What each symbol does to the items:
τ: Q598->Q13, Q817->Q689, Q914->Q791, Q983->Q693, Q427->Q845, Q38->Q22, Q753->Q997, Q22->Q194, Q847->Q256, Q693->Q17, Q119->Q24, Q433->Q960, Q760->Q492, Q165->Q37, Q727->Q22, Q492->Q460, Q667->Q817, Q522->Q663, Q135->Q197, Q652->Q595, Q663->Q847, Q997->Q693, Q310->Q997, Q256->Q847, Q791->Q256, Q271->Q522, Q845->Q955, Q695->Q663, Q755->Q995, Q818->Q186, Q142->Q463, Q500->Q310, Q37->Q500, Q519->Q721, Q284->Q740, Q721->Q271, Q955->Q13, Q909->Q165, Q24->Q653, Q376->Q760, Q197->Q56, Q56->Q652, Q186->Q756, Q590->Q460, Q13->Q751, Q513->Q755, Q330->Q427, Q723->Q427, Q45->Q865, Q698->Q817, Q44->Q920, Q280->Q693, Q434->Q920, Q508->Q689, Q920->Q513, Q158->Q135, Q689->Q143, Q460->Q796, Q194->Q695, Q881->Q310, Q398->Q983, Q245->Q583, Q404->Q598, Q796->Q538, Q448->Q280, Q17->Q914, Q595->Q45, Q580->Q492, Q538->Q508, Q740->Q376, Q583->Q284, Q960->Q764, Q995->Q519, Q482->Q930, Q143->Q44, Q930->Q580, Q463->Q723, Q865->Q271, Q756->Q909, Q653->Q158, Q764->Q500, Q751->Q13
κ: Q598->Q751, Q817->Q22, Q914->Q256, Q983->Q197, Q427->Q955, Q38->Q194, Q753->Q284, Q22->Q695, Q847->Q727, Q693->Q914, Q119->Q653, Q433->Q764, Q760->Q721, Q165->Q245, Q727->Q433, Q492->Q376, Q667->Q38, Q522->Q38, Q135->Q652, Q652->Q817, Q663->Q271, Q997->Q693, Q310->Q186, Q256->Q997, Q791->Q753, Q271->Q398, Q845->Q482, Q695->Q595, Q755->Q519, Q818->Q756, Q142->Q723, Q500->Q271, Q37->Q583, Q519->Q38, Q284->Q463, Q721->Q24, Q955->Q930, Q909->Q37, Q24->Q158, Q376->Q930, Q197->Q698, Q56->Q865, Q186->Q13, Q590->Q796, Q13->Q818, Q513->Q330, Q330->Q845, Q723->Q310, Q45->Q271, Q698->Q791, Q44->Q920, Q280->Q17, Q434->Q513, Q508->Q580, Q920->Q755, Q158->Q56, Q689->Q796, Q460->Q538, Q194->Q663, Q881->Q818, Q398->Q24, Q245->Q284, Q404->Q13, Q796->Q508, Q448->Q17, Q17->Q791, Q595->Q865, Q580->Q740, Q538->Q689, Q740->Q760, Q583->Q142, Q960->Q500, Q995->Q721, Q482->Q580, Q143->Q434, Q930->Q492, Q463->Q330, Q865->Q522, Q756->Q13, Q653->Q590, Q764->Q448, Q751->Q310

The rows follow the links: the fewer symbols apart two items are, the more alike their rows tend to be.

Item, then a row for it; each showing differs a little:
Q482	[  35   21  -10   -9   46  -14  -72   16    4  -17   67  -11  -17   18   -6  112   56  -48  -78   -1   -8  -18   65   -8  -40  -75  -52   54   40    8  -81  -25  -30   -3  -23    8  -78  -34  -20  -46   -3]
Q463	[ -32   93    1   59  -40  106  -31   33   23   -4    4  -10   72  -67   22   19   60   28  -23   73   32  -21  -13  -54   21   -4   47   55   73   36  -21  -17   32  -55   13   12  -21   30  -45  -72  -21]
Q755	[  48   19  -22   19  -71   -4   20 -104  106  -40   57   34   15  -67  -13  -28  -31  -26  -64   25  -32  -55  -50   40   11   44  -37   36   50   13   45    2   36   21  -14  -34   15  -14   -1   59  -46]
Q56	[ -32  -75  -33   10   14  -19    4   38   29  -13  -16  -73  146  -20   -2   57   28   10   -1  -38  -32   34  -22  -32  -29  -22   76  -41  -33   -5   67   45   27   65  -55   33   12  -17   -8   49   45]
Q753	[ -71   44   44    8  -51   94    4  134  -48   47   18  -17  -15   31   28   21   29   86    9   -1   -2   25   20   -4  -62    6   72   19   39   26  -51   -8    4  -20   54  -17   -8   48  -39   -1   35]
Q595	[   3  -33  -49   51   10   37  -19   42   74    8   -7  -16   71  -30  -17  -28   15   20   13  -16  -38   82  -40  -82   21    7   40    7  -51   -6  124   11  -10   49  -22   67   12  -47   62  -28   21]
Q22	[  25  -10  -29   61   -9   54  -21   40   78   34    8   42  -49   -6    0  -80    2   22   22   -9  -25   95  -38  -66   42   32    7   14  -48   -4  104  -24  -25   11    1   48    7  -36   85  -50   12]
Q791	[ -51   -2   40    2  -66   65    6  133  -43   42   40   -3  -47   55   20   22   22   85  -19  -36  -34   52    6   35  -89   24   61   15   13    9  -22  -19    2    7   43  -30  -13   41  -29   41   59]
Q448	[ -11  -41   28  -84  -52  -13    7   54  -74   19    9   13  -96   79   10  -25  -30   30   24  -22  -27   11   -3   52  -80   30  -22    0   41   28 -111  -10  -13   20   63  -27   38   23    1   51   -8]
Q513	[  34   47   -9   44  -82   21   28  -92  108  -33   55   39    0  -74   -1  -24  -26   -8  -76   31  -16  -59  -46   44   22   41  -19   32   46    5   56   -3   42   -9  -17  -51    2   -1  -20   50  -35]
Q197	[ -56  -57   -5   10   -5    5   15   78    5   -2   -6  -72  129    3   11   73   23   40  -14  -42  -30   29   -4   -5  -62  -13   96  -31  -21   -9   55   39   24   60  -35    8    4   14  -20   68   61]
Q997	[ -47    6   41   -8  -77   59    3  112  -72   39   34  -18  -43   70   -5   31   12   88  -19  -36  -31   51   -4   34  -87   13   41   26   17    3  -29  -26    4    0   64  -34   -9   40  -25   40   51]
Q500	[  24  -42    4  -91   -8  -48    3  -45  -55   -7  -57   14  -53   23    0  -98  -40  -28   90   26   20   -7  -38   -5   27   28  -66  -15   25   30  -96    4   -8   -2   60   28   85    9   37   -5  -64]
Q158	[ -26  -79  -18  -43   36  -78   15   -1    0  -32  -28  -76  138   -6    9   75    5  -23    7  -30  -12  -32   10   15  -44  -30   47  -49   -9   -1    4   59   29   70  -57   12   15   -4  -30   73   15]
Q433	[  38  -55    1  -91  -11  -46   -3  -28  -31    0  -33   41 -102   44    9  -88  -38  -26   65   14   -2   10  -25   17   -3   30  -78   -6   19   31  -99   -7  -16   15   55   22   71  -10   51    4  -53]
Q760	[  39  -29  -16  -53   62  -56  -62   -3   -4  -32   39  -10  -10   16   13   88   36  -67  -43   -1   -9  -48   64    2  -40  -57  -59   29   56   20 -123   -6  -32   24  -29   19  -56  -40  -14  -19  -27]
Q756	[   2   48    1    4   28  -39   45  -79 -108    0  -61  -17   32    1 -108  -26  -52   -8   44   10   33   45  -31    1   68   -6  -39    1  -54  -63   60  -37  -14  -56   60    3   33   22   -8  -41    5]
Q721	[  61  -69  -43  -58   -3  -84  -22  -80   65  -61   34  -20   66  -25  -14   38   -3  -66  -44   10  -51  -39  -24   20  -30  -13  -52   15   51   25  -34   16   15   76  -30   16   27  -43   11   63  -45]

Each walk starts at a row. The symbols on each line, taken left to right, move it on to the next item.
Each answer is a row, close to the row of the item it stands for.
new walk
[  41   62  -15   30  -11   26  -64   -4   21  -19   82  -14   34  -23  -36  104   57  -12  -97   17  -20   -4   26  -14  -24  -51  -35   87   59   -1  -19  -46  -13  -14    1    4  -75  -24  -25  -48   -3]
κ κ κ κ τ κ τ κ τ: [  46  -83  -68  -29    1  -28  -28  -18   71  -15  -13  -17   67  -23  -25  -44   -4  -22   29    6  -60   53  -61  -57    1   16  -22   11   -7   29   51    5   -8   94   -1   80   62  -65   76    9  -24]
τ κ τ κ: [  24   -8  -40   63   -2   54  -27   41   83   32    8   27  -17  -11   -8  -67   11   28   11   -2  -31   99  -37  -79   38   22    6   26  -53   -7  117  -23  -22   21   -4   54    7  -48   80  -51   20]
new walk
[  28   -3  -35   56   -8   61  -26   33   85   30   15   40  -29  -14  -10  -76    3   21    7   -5  -32   92  -40  -71   45   25    0   24  -47   -1  110  -19  -27   20   -3   50    9  -49   84  -53    9]
κ τ τ κ κ κ τ τ: [ -27    6   38    9  -70   77    3  130  -34   57   48   14  -74   59    4    0   17   78  -14  -32  -39   77   -2   14  -73   27   34   26    9   10   -8  -29  -13    6   57  -27  -10   30    2   24   44]
τ κ κ κ τ κ κ τ: [ -46  -62   16  -32  -29   -7   14   85  -32    7   24  -68   81   38   -2   71   16   45  -15  -47  -51   22   -2   27  -99   -9   68  -16   13    3  -12   26   14   70    3  -11    8   18  -39   89   44]
new walk
[ -37  -43  -26   51   33   16    6   58   59   10   -8  -40  118  -22    9   21   20   33    8  -31  -25   57   -6  -45   -7   -5   87  -35  -57  -15  118   32    9   56  -57   38   -3  -10   14   22   48]
κ τ κ κ τ τ κ κ κ: [  19   93  -12   59  -60   63  -22  -25   70  -18   65    1   46  -73  -11   48   39    4  -95   41  -23  -31   -7  -13    5   -9   -4   82   77   19   15  -35   24  -25    1  -17  -46  -10  -41  -29  -20]
κ κ κ τ κ τ κ κ: [  -6  -90  -13  -71   32  -93   10  -32   -7  -42  -21  -64  115   -2    8   69   -3  -44   -1  -22  -19  -44    9   26  -46  -28    9  -42    7   10  -41   52   26   66  -46    8   26   -4  -25   85   -8]
new walk
[  35  -17  -11  -46   64  -50  -66   12   -5  -14   47  -11  -26   26   14   96   49  -55  -47    0   -6  -40   76   -1  -39  -67  -55   29   47   14 -116  -12  -37   14  -22   10  -66  -30  -13  -32  -17]
τ τ τ τ κ τ: [ -39   14   39   44   77    8   29    4   19   31  -37   42  -83   15   86  -24   -9   -8   29  -20   68  -43   72   15   59    3   52  -78  -69  -29   32   41   -7  -45  -77  -39  -45   25  -12   -8   36]
κ κ τ κ κ κ: [  18   -1   14  -18   87  -31  -63   24   -8   -4   31   -7  -44   36   32   89   48  -63  -42   -2   19  -34  100    5  -20  -68  -38   12   22    3 -104   -5  -38  -10  -41    4  -80  -29  -21  -46   -2]
new walk
[ -16  103    5   64  -41  100  -26   22   -3   -4   11  -24   87  -64  -26   22   55   28  -31   68   24   -8  -15  -51   20  -12   31   69   63   17   -3  -33   22  -60   35   11  -27   24  -44  -83  -15]
τ κ κ κ κ τ κ τ κ: [  -6 -101  -24  -66    6  -73    8    0    2  -37    0  -72  120   11  -11   56    7  -24   -4  -33  -37   -3  -20   15  -70  -20   19  -29   17   10  -21   39   16   95  -30   17   40   -8  -10   91    0]
τ κ τ τ κ: [ -28   -2   -1   81   25   60   15   69   66   45  -11   22  -20   -6   41  -38   13   42   23  -34    6   61    8  -44   39   18   76  -33  -86  -27  123   11   -7   -3  -55   10  -25   -8   35  -20   56]
new walk
[ -29  -78    0  -59   57  -87   15  -17  -27  -34  -38  -63   94    9   29   62   -3  -33   17  -25    6  -59   38   28  -27  -30   27  -62   -7    2  -38   69   18   46  -61   -9    7    5  -31   77   13]
τ κ κ κ τ: [  32  -25  -38   43  -17   51  -31   45   75   23   22   29  -29    1  -15  -69   15   15    5   -7  -38  107  -58  -72   25   21   -2   26  -39    2   99  -20  -25   31    7   57   23  -49   87  -49    6]
κ τ κ τ τ κ τ κ: [  35  -38   -7  -27  -27   20  -14   31    8   32   -2   64 -132   46    6 -111  -20   10   54    1  -24   70  -40  -23    6   45  -52   12  -12   22  -17  -21  -37   16   52   34   50  -29   92  -25  -22]
new walk
[ -27  -29   47  -49  -63   15   13   84  -69   19   32   -1  -77   80    5   20  -10   50    0  -34  -36   30    4   61  -95   21    7    9   36   18  -85  -19   -2   16   56  -34   10   36  -19   64   19]
τ κ τ κ κ τ κ τ: [  23  -16    5  -47   79  -47  -62   18  -14   -4   26  -11  -50   38   31   86   35  -64  -35  -14   13  -41   90   -3  -28  -76  -40   10   19    6 -110   -4  -40   10  -37    7  -71  -31  -20  -38   -7]
κ τ τ τ κ τ τ κ: [ -38   -7   44   17   85  -20   14    9  -16   27  -45   16  -82   26   83   -1   -1  -24   34  -30   67  -54   87    9   35  -17   40  -81  -71  -23  -12   48   -5  -46  -70  -31  -43   18   -9   -9   33]
new walk
[  24  -60    4  -93  -18  -48    4  -22  -53    3  -25   25  -89   44    4  -75  -41  -22   64   10   -7   -8  -21   22  -11   22  -66  -12   30   33 -115   -8  -18   13   55    7   62    4   31   17  -46]
κ τ κ κ τ κ κ: [ -46   -9   48  -29  -63   34   13  110  -58   32   48  -20  -37   65    0   33    8   68  -15  -37  -40   40    4   50  -97    8   42    8   28    3  -48  -14   -2   16   63  -31   -6   48  -31   69   39]
κ τ κ τ κ τ: [ -31  -18   38  -41  -73   32    5  105  -65   37   40   -4  -73   74    9   13    2   69  -13  -37  -38   31    4   49  -96   20   20    8   29   19  -70  -11    0   18   57  -42    9   38  -20   53   27]
